B = [-58  94 -39 -13  91 -76  79   6 -27]
B[-9]	-58
B[-1]	-27
B[-8]	94
B[-5]	91

grid =
[[-1.24  0.42  0.19 -0.02  1.51  1.04  0.80 -0.69]
 [ 2.21  2.69  1.29  1.57 -1.52  1.53  1.81  0.52]
 [-0.01  1.76  0.90  1.05  2.03 -0.48  2.50  0.60]
 [ 1.32  0.44  0.20 -1.41 -1.62 -0.14  0.52  0.04]
 [ 2.26  0.25  0.39 -1.74 -0.29 -0.37  0.14  0.76]
 [-0.59  2.40  0.39  1.60  2.12 -0.56  2.10  0.68]]
Indices start at 0.
(0, 0) => -1.24
(3, 7) => 0.04
(0, 6) => 0.80
(1, 2) => 1.29
(2, 4) => 2.03
(4, 5) => -0.37
(3, 4) => -1.62
(4, 2) => 0.39
(5, 5) => -0.56
(3, 5) => -0.14
(2, 2) => 0.90
(1, 3) => 1.57
(4, 4) => -0.29
(1, 0) => 2.21
(1, 7) => 0.52
(1, 6) => 1.81
(0, 3) => -0.02
(3, 0) => 1.32
(4, 1) => 0.25
(0, 5) => 1.04
(4, 3) => -1.74
(1, 4) => -1.52
(3, 6) => 0.52
(5, 1) => 2.40
(3, 3) => -1.41

W =  25   16   20   20  -11   22   19   11  -31  -15    3   22   21   19  -26
W[0] -> 25
W[7] -> 11
W[4] -> -11
W[14] -> -26
W[3] -> 20

m =
[[-75  20 -38  30  30  78]
 [ 32  17  55   9  -6 -28]
 [ 16 -19 -40 -46 -35 -31]
 [ 17 -21 -46 -52 -40 -34]
 [ 29  16  51  10  -5 -25]
 [-28 -75 -98 -18  37  33]
 [-27 -50 -59   4  43  37]
 [ 26  15  48  12  -1 -20]
 [ 29  15  51  10  -4 -25]
 [-12  29  29  24   4  17]
 [ 18 -18 -34 -43 -33 -32]
 [ 27  14  48  11  -2 -22]
 [-16  47  39  27  -7  18]
 [ 21  14  45  14   2 -15]
 [ 24  15  47  12   0 -19]]
Rows and columns are counted from 0.
row 0 col 0 -> -75
row 5 col 0 -> -28
row 11 col 2 -> 48
row 0 col 4 -> 30
row 3 col 0 -> 17
row 14 col 4 -> 0
row 8 col 3 -> 10
row 6 col 4 -> 43
row 4 col 1 -> 16
row 13 col 2 -> 45
row 1 col 0 -> 32
row 1 col 3 -> 9
row 13 col 0 -> 21
row 10 col 1 -> -18
row 5 col 5 -> 33
row 8 col 5 -> -25
row 7 col 5 -> -20
row 6 col 0 -> -27
row 6 col 3 -> 4
row 6 col 2 -> -59
row 4 col 3 -> 10
row 12 col 0 -> -16
row 11 col 4 -> -2
row 0 col 5 -> 78
row 9 col 2 -> 29
row 3 col 4 -> -40
row 2 col 0 -> 16
row 5 col 2 -> -98
row 12 col 1 -> 47
row 13 col 5 -> -15
row 11 col 0 -> 27
row 8 col 2 -> 51
row 1 col 4 -> -6

A =
[[  3 -59  29   0  32  -2   8 -36 -26 -37 -19]
 [ -1 -15  -5  35 -19 -37  22   4  12  15  -2]
 [ -3   1 -16  46 -36 -48  28  18  26  31   3]
 [ 10 -29   5   0   9 -44  -8 -47 -79 -43  -5]
 [  6   2 -17  27 -28 -65   6 -13 -38  -1   7]
 [ -3 -29   6  30  -5 -21  24   0  19   7  -8]
 [ -4 -12  -7  45 -26 -33  31  18  39  29  -2]
 [ -4 -79  44   7  45  30  25 -19  26 -23 -29]
 [  3 -49  21   8  21 -10  11 -27 -19 -26 -15]]
A[0,0] -> 3
A[0,10] -> -19
A[5] -> [-3, -29, 6, 30, -5, -21, 24, 0, 19, 7, -8]
A[8,9] -> -26
A[8] -> [3, -49, 21, 8, 21, -10, 11, -27, -19, -26, -15]
A[0,3] -> 0
A[6] -> [-4, -12, -7, 45, -26, -33, 31, 18, 39, 29, -2]
A[:, 7] -> [-36, 4, 18, -47, -13, 0, 18, -19, -27]
A[1,2] -> -5
A[3] -> [10, -29, 5, 0, 9, -44, -8, -47, -79, -43, -5]
A[0,4] -> 32
A[:, 4] -> [32, -19, -36, 9, -28, -5, -26, 45, 21]
A[1] -> [-1, -15, -5, 35, -19, -37, 22, 4, 12, 15, -2]
A[5,10] -> -8
A[3,2] -> 5
A[3,10] -> -5
A[6,2] -> -7
A[:, 6] -> [8, 22, 28, -8, 6, 24, 31, 25, 11]
A[1,8] -> 12
A[5,0] -> -3
A[7,3] -> 7
A[4,9] -> -1
A[2,6] -> 28
A[7,1] -> -79
A[4,0] -> 6
A[8,1] -> -49
A[7,10] -> -29
A[5,4] -> -5
A[3,8] -> -79
A[4] -> [6, 2, -17, 27, -28, -65, 6, -13, -38, -1, 7]
A[:, 9] -> [-37, 15, 31, -43, -1, 7, 29, -23, -26]
A[1,4] -> -19
A[5,9] -> 7
A[0,9] -> -37
A[6,1] -> -12

M = [ 98  50  55 102 -36 -52  84  88  -7  49  85  -5  63  83]
M[0] => 98
M[-13] => 50
M[-8] => 84
M[13] => 83
M[-4] => 85

x =
[[155 114  65  94 197 113  46 119]
 [135 122 173 181 106 119 167 125]
 [ 96 191 168 121 146 175 173 187]
 [ 90 197 170 117 150 179 179 191]
 [137 122 168 179 110 123 168 124]
 [190 206  89 122 151 245 114 191]
 [197 172  90 140 147 203 108 170]
 [140 125 162 175 108 122 162 122]
 [138 125 169 182 110 120 163 126]
 [152 115 135 135 151 100 131 103]
 [100 189 170 127 145 173 176 183]
 [141 126 166 178 111 124 163 122]
 [141 111 139 125 163  70 132  90]]
x[0,0] => 155
x[-13] => [155, 114, 65, 94, 197, 113, 46, 119]
x[5,1] => 206
x[9,-7] => 115
x[0,3] => 94
x[-10,7] => 191
x[-12] => [135, 122, 173, 181, 106, 119, 167, 125]
x[6] => [197, 172, 90, 140, 147, 203, 108, 170]
x[3,3] => 117
x[-8,-5] => 122
x[:, 7] => [119, 125, 187, 191, 124, 191, 170, 122, 126, 103, 183, 122, 90]
x[7,4] => 108
x[-2,-5] => 178
x[-4,0] => 152
x[-2,4] => 111
x[-9,3] => 179
x[-7,4] => 147
x[10,-1] => 183
x[:, 5] => [113, 119, 175, 179, 123, 245, 203, 122, 120, 100, 173, 124, 70]
x[6,-8] => 197
x[:, -5] => [94, 181, 121, 117, 179, 122, 140, 175, 182, 135, 127, 178, 125]
x[9] => [152, 115, 135, 135, 151, 100, 131, 103]
x[-4,-2] => 131
x[:, 4] => [197, 106, 146, 150, 110, 151, 147, 108, 110, 151, 145, 111, 163]
x[:, -6] => [65, 173, 168, 170, 168, 89, 90, 162, 169, 135, 170, 166, 139]
x[1,6] => 167
x[-13,1] => 114
x[-11,0] => 96
x[3] => [90, 197, 170, 117, 150, 179, 179, 191]
x[:, 1] => [114, 122, 191, 197, 122, 206, 172, 125, 125, 115, 189, 126, 111]
x[3,0] => 90
x[-13,4] => 197
x[-5,-5] => 182
x[9,4] => 151

data =
[[ 49 -34 -30  -4 -16 -32  -8  72 -45]
 [ 14 -13  25 -90   0  19 -35   6 -28]
 [ 32  48 -37  88   7 -22  24  -5  22]
 [-77  84  -6  20  28  -7  23 -35  50]
 [-86  74 -15 -10  38 -21  15 -12  43]
 [-27  48  50  32 -25  48  18 -62  21]
 [ 26  53 -61 -16  63 -45 -19  11  25]]
data[0][-9] -> 49
data[:, 4] -> [-16, 0, 7, 28, 38, -25, 63]
data[-3] -> [-86, 74, -15, -10, 38, -21, 15, -12, 43]
data[1][1] -> -13
data[-7][7] -> 72
data[0][3] -> -4
data[:, 6] -> [-8, -35, 24, 23, 15, 18, -19]
data[-3][0] -> -86
data[-1][0] -> 26
data[3][-1] -> 50
data[0][1] -> -34
data[6][-7] -> -61
data[-3][3] -> -10
data[5] -> [-27, 48, 50, 32, -25, 48, 18, -62, 21]
data[:, 7] -> [72, 6, -5, -35, -12, -62, 11]
data[:, 1] -> [-34, -13, 48, 84, 74, 48, 53]
data[-5][6] -> 24
data[-2][4] -> -25
data[2][-7] -> -37
data[3][7] -> -35
data[-4][-8] -> 84
data[2][7] -> -5
data[-5] -> [32, 48, -37, 88, 7, -22, 24, -5, 22]
data[-3][6] -> 15
data[-2][2] -> 50
data[:, 3] -> [-4, -90, 88, 20, -10, 32, -16]
data[1][6] -> -35
data[3][5] -> -7
